Below is a small trained network, with its code and all its weights. Each question gives an input and a class and asks what happens when units are switched off, that is, made to give their printed mean instead of their output.

import numpy as np


def w(rows, s, z=0):
    codes = np.array(rows[::2]) - 128.0
    scale = np.full(codes.shape[1], s)
    scale[-1] = z or s
    return codes * scale


def norm(h):
    return h / np.sqrt((h * h).mean(-1, keepdims=True) + 1e-5)


def f(y):
    return np.maximum(y, 0)


def log_softmax(a):
    a = a - a.max(-1, keepdims=True)
    return a - np.log(np.exp(a).sum(-1, keepdims=True))


def net(x, mask):
    res = np.array(x, float).reshape(1, 2) / 4 @ E
    u = 0
    for l in range(2):
        y = f(norm(res) @ A[l][:, :-1].T + A[l][:, -1])
        res = res + np.where(mask[u : u + 8], y, B[l][:, -1]) @ B[l][:, :-1]
        u += 8
    return log_softmax(norm(res)[-1] @ U[:, :-1].T + U[:, -1])


A, B = {}, {}
E = w([
[44,28,168,25,2,190,148,214,126],'x0',
[2,196,205,102,154,73,93,150,88],'x1',
],0.0081)
A[0] = w([
[188,186,85,170,140,178,144,25,90,115],'L0N1',
[25,200,224,152,109,162,72,161,99,83],'L0N2',
[51,148,120,78,105,181,110,186,141,123],'L0N3',
[119,39,73,108,22,228,113,180,213,2],'L0N4',
[115,33,186,128,35,145,148,235,85,130],'L0N5',
[216,106,31,121,191,223,167,182,187,55],'L0N6',
[153,115,2,216,100,182,125,105,126,127],'L0N7',
[102,133,113,159,188,137,150,107,170,26],'L0N8',
],0.0074,0.0017)
B[0] = w([
[169,84,71,177,152,207,146,88,103,218],'L0N1',
[124,83,132,132,114,47,68,107,122,248],'L0N2',
[131,154,100,177,102,127,120,75,159,209],'L0N3',
[151,183,120,145,3,170,149,107,168,255],'L0N4',
[173,128,79,120,201,148,193,134,38,251],'L0N5',
[52,163,148,93,185,46,76,171,191,230],'L0N6',
[130,75,185,154,152,106,95,142,127,215],'L0N7',
[108,100,144,127,148,139,100,205,200,155],'L0N8',
],0.011,0.0086)
A[1] = w([
[134,124,172,144,104,154,105,164,159,44],'L1N1',
[139,109,99,159,136,122,114,145,169,152],'L1N2',
[94,152,112,183,132,120,111,128,162,187],'L1N3',
[177,127,110,159,249,139,144,123,166,95],'L1N4',
[147,150,116,116,141,174,131,192,133,53],'L1N5',
[176,177,129,167,189,126,128,117,162,8],'L1N6',
[168,170,112,109,125,105,145,132,190,160],'L1N7',
[133,120,168,134,88,135,154,144,194,46],'L1N8',
],0.013,0.0018)
B[1] = w([
[96,255,129,70,158,91,60,197,132,145],'L1N1',
[60,111,175,122,123,146,118,215,131,188],'L1N2',
[155,70,119,80,114,132,197,106,129,196],'L1N3',
[188,116,188,200,155,177,248,75,93,246],'L1N4',
[142,111,109,178,174,84,91,151,145,143],'L1N5',
[210,169,151,215,91,214,89,140,167,200],'L1N6',
[70,40,156,111,163,127,82,150,122,164],'L1N7',
[77,167,137,107,210,129,42,125,100,159],'L1N8',
],0.0097,0.012)
U = w([
[186,108,201,219,200,210,169,78,129,207],'0',
[150,148,22,96,39,192,217,116,85,184],'1',
[117,147,154,61,151,138,183,101,153,4],'2',
[89,106,101,149,173,9,61,50,73,169],'3',
[65,139,139,87,161,162,41,191,183,133],'4',
],0.013,0.0038)

Each question gives the input, the list of numbers given to net, and the class t.
The units are the neurons (one row each of A and B). Each row of codes is followed by its name. A weight is (code - 128) times the scale printed after its matrix; where a second scale follows, it is the last column's (A, B and U).
mask holds one flag per neuron, layer by layer. A switched-off neuron (its flag False) gives its mean, the last column of its row in B, instead of its output. The means were averaged over made-up inputs and are rounded, as every weight is.
A unit's drop is (log p(t) with every unit on - log p(t) with that unit switched off) / (log p(t) with every unit on - log p(t) with every unit switched off).
The circuit of an input: a set's keep is (log p(t) with only the set's units on - log p(t) with every unit switched off) / (log p(t) with every unit on - log p(t) with every unit switched off). Starting from the 12 units with the biggest drops (on a tie, the unit counted first), units are removed one at a time, each time the one whose removal leaves the highest keep (on an exact tie, the one counted first), for as long as the keep stays at least 0.8.
circuit, biggest first: the units of the circuit, biggest drop first
most important unit: the unit with the biggest drop
top k neurons: the k neurons with the biggest drops, biggest first
top k neurons in layer l: the k neurons of layer l with the biggest drops, biggest first
drop of u: that unit's drop, to one decimal
input [5,6], class 3: most important unit => L0N2
input [4,-5], class 4: top 3 neurons in layer 0 => [L0N6 L0N4 L0N1]
input [7,6], class 1: circuit, biggest first => [L0N5 L0N7]
input [0,-7], class 4: top 3 neurons => [L0N5 L0N4 L0N6]
input [5,-7], class 4: top 2 neurons in layer 0 => [L0N6 L0N4]
input [6,4], class 1: top 2 neurons in layer 0 => [L0N5 L0N6]
input [8,6], class 1: top 3 neurons => [L0N5 L0N6 L0N7]
input [6,5], class 1: top 3 neurons => [L0N6 L0N5 L0N7]
input [5,-4], class 1: top 2 neurons => [L0N5 L0N4]
input [3,-5], class 4: top 2 neurons => [L0N4 L0N6]
input [3,-2], class 1: top 2 neurons in layer 0 => [L0N4 L0N5]
input [3,-3], class 1: top 2 neurons => [L0N5 L0N4]
input [5,1], class 1: drop of L0N3 => 0.0
input [7,8], class 3: drop of L0N2 => 0.5
input [2,-6], class 4: drop of L0N4 => 0.4
input [0,-1], class 4: top neuron => [L0N5]
